Below is a small trained network, with its code and all its weights. Each question gives an input and a class and asks what happens when units are switched off, that is, made to give their printed mean instead of their output.

import numpy as np


def w(rows, s, z=0):
    codes = np.array(rows[::2]) - 128.0
    scale = np.full(codes.shape[1], s)
    scale[-1] = z or s
    return codes * scale


def f(y):
    return y / 2 * (1 + np.tanh(0.7978845608 * (y + 0.044715 * y**3)))


def log_softmax(a):
    a = a - a.max(-1, keepdims=True)
    return a - np.log(np.exp(a).sum(-1, keepdims=True))


def net(x, mask):
    res = np.array(x, float).reshape(1, 3) / 4 @ E
    y = f(res @ A[0][:, :-1].T + A[0][:, -1])
    res = res + np.where(mask, y, B[0][:, -1]) @ B[0][:, :-1]
    return log_softmax(res[-1] @ U[:, :-1].T + U[:, -1])


A, B = {}, {}
E = w([
[216,220,159,33,127,72],'x0',
[73,188,2,103,16,106],'x1',
[147,175,78,112,216,247],'x2',
],0.0085)
A[0] = w([
[151,164,85,132,211,237,117],'neuron 1',
[173,184,142,95,127,98,96],'neuron 2',
[172,154,147,127,98,120,86],'neuron 3',
[147,66,235,151,215,135,126],'neuron 4',
[131,146,56,107,114,160,78],'neuron 5',
[51,92,117,155,107,174,109],'neuron 6',
[109,138,99,142,111,140,85],'neuron 7',
[193,113,184,148,156,140,108],'neuron 8',
[141,152,107,107,162,202,76],'neuron 9',
[128,89,152,128,80,42,83],'neuron 10',
[123,52,92,163,104,171,132],'neuron 11',
[93,44,90,210,136,154,154],'neuron 12',
[168,172,154,95,110,124,255],'neuron 13',
[136,184,61,175,85,108,161],'neuron 14',
[114,68,147,133,70,140,80],'neuron 15',
[113,138,146,165,129,149,86],'neuron 16',
[138,182,74,129,84,121,81],'neuron 17',
[139,164,139,86,114,116,84],'neuron 18',
[97,131,8,109,44,129,134],'neuron 19',
[83,150,84,116,128,93,98],'neuron 20',
[160,145,102,50,167,104,100],'neuron 21',
[153,220,176,98,134,71,95],'neuron 22',
[162,126,84,117,151,183,194],'neuron 23',
[129,58,183,157,81,25,135],'neuron 24',
],0.012,0.0098)
B[0] = w([
[89,215,123,164,44,156,213],'neuron 1',
[196,118,93,171,157,182,176],'neuron 2',
[170,138,123,165,136,172,141],'neuron 3',
[170,94,251,62,153,123,247],'neuron 4',
[175,149,185,152,118,167,157],'neuron 5',
[180,94,70,140,143,149,180],'neuron 6',
[165,131,149,147,150,170,135],'neuron 7',
[161,76,195,142,116,155,181],'neuron 8',
[139,166,149,191,80,178,159],'neuron 9',
[150,225,140,186,111,190,187],'neuron 10',
[157,112,61,120,152,129,181],'neuron 11',
[132,84,22,84,150,115,219],'neuron 12',
[48,83,17,29,143,46,237],'neuron 13',
[115,101,190,110,130,102,203],'neuron 14',
[162,147,121,171,121,186,146],'neuron 15',
[176,136,132,155,111,134,127],'neuron 16',
[173,92,188,154,130,187,173],'neuron 17',
[178,115,129,171,137,179,149],'neuron 18',
[137,99,238,80,141,123,243],'neuron 19',
[160,124,167,140,137,162,156],'neuron 20',
[161,102,105,174,132,191,167],'neuron 21',
[187,83,64,171,133,197,196],'neuron 22',
[65,155,103,91,102,102,191],'neuron 23',
[47,212,108,122,38,157,230],'neuron 24',
],0.021,0.013)
U = w([
[173,82,222,67,120,123,125],'0',
[98,202,123,125,64,164,172],'1',
[204,72,49,111,140,140,215],'2',
[48,98,105,65,145,10,246],'3',
[143,108,108,158,153,57,4],'4',
[133,192,147,163,185,130,31],'5',
[133,147,108,168,160,80,11],'6',
],0.013,0.0036)

Each question gives the input, the list of numbers given to net, and the class t.
The units are the neurons (one row each of A and B). Each row of codes is followed by its name. A weight is (code - 128) times the scale printed after its matrix; where a second scale follows, it is the last column's (A, B and U).
mask holds one flag per neuron, in row order. A switched-off neuron (its flag False) gives its mean, the last column of its row in B, instead of its output. The means were averaged over made-up inputs and are rounded, as every weight is.
A unit's drop is (log p(t) with every unit on - log p(t) with that unit switched off) / (log p(t) with every unit on - log p(t) with every unit switched off).
The circuit of an input: a set's keep is (log p(t) with only the set's units on - log p(t) with every unit switched off) / (log p(t) with every unit on - log p(t) with every unit switched off). Starting from the 12 units with the biggest drops (on a tie, the unit counted first), units are removed one at a time, each time the one whose removal leaves the highest keep (on an exact tie, the one counted first), for as long as the keep stays at least 0.8.
units of the circuit, in order: the units of the circuit, biggest drop first
top k neurons: the k neurons with the biggest drops, biggest first
drop of u: that unit's drop, to one decimal
input [7,-6,-3], class 2: units of the circuit, in order : (neuron 22)
input [8,7,-6], class 2: top 4 neurons : (neuron 22; neuron 4; neuron 13; neuron 2)
input [-3,7,7], class 0: top 3 neurons : (neuron 19; neuron 24; neuron 14)
input [8,-4,7], class 2: top 2 neurons : (neuron 24; neuron 22)
input [-7,7,-5], class 0: top 4 neurons : (neuron 19; neuron 14; neuron 13; neuron 22)
input [-6,6,6], class 0: top 2 neurons : (neuron 19; neuron 24)
input [4,0,-4], class 1: top 2 neurons : (neuron 24; neuron 12)
input [4,-3,1], class 2: top 2 neurons : (neuron 19; neuron 24)
input [4,1,-4], class 1: top 2 neurons : (neuron 12; neuron 24)
input [5,2,4], class 2: top 2 neurons : (neuron 24; neuron 13)
input [-8,-3,8], class 1: top 2 neurons : (neuron 1; neuron 9)
input [7,1,-8], class 1: top 2 neurons : (neuron 24; neuron 10)
input [-5,7,-5], class 0: drop of neuron 19 : 2.7
input [-6,8,2], class 0: units of the circuit, in order : (neuron 19)
input [5,8,6], class 0: drop of neuron 19 : 0.2
input [8,-7,3], class 2: drop of neuron 21 : 0.4
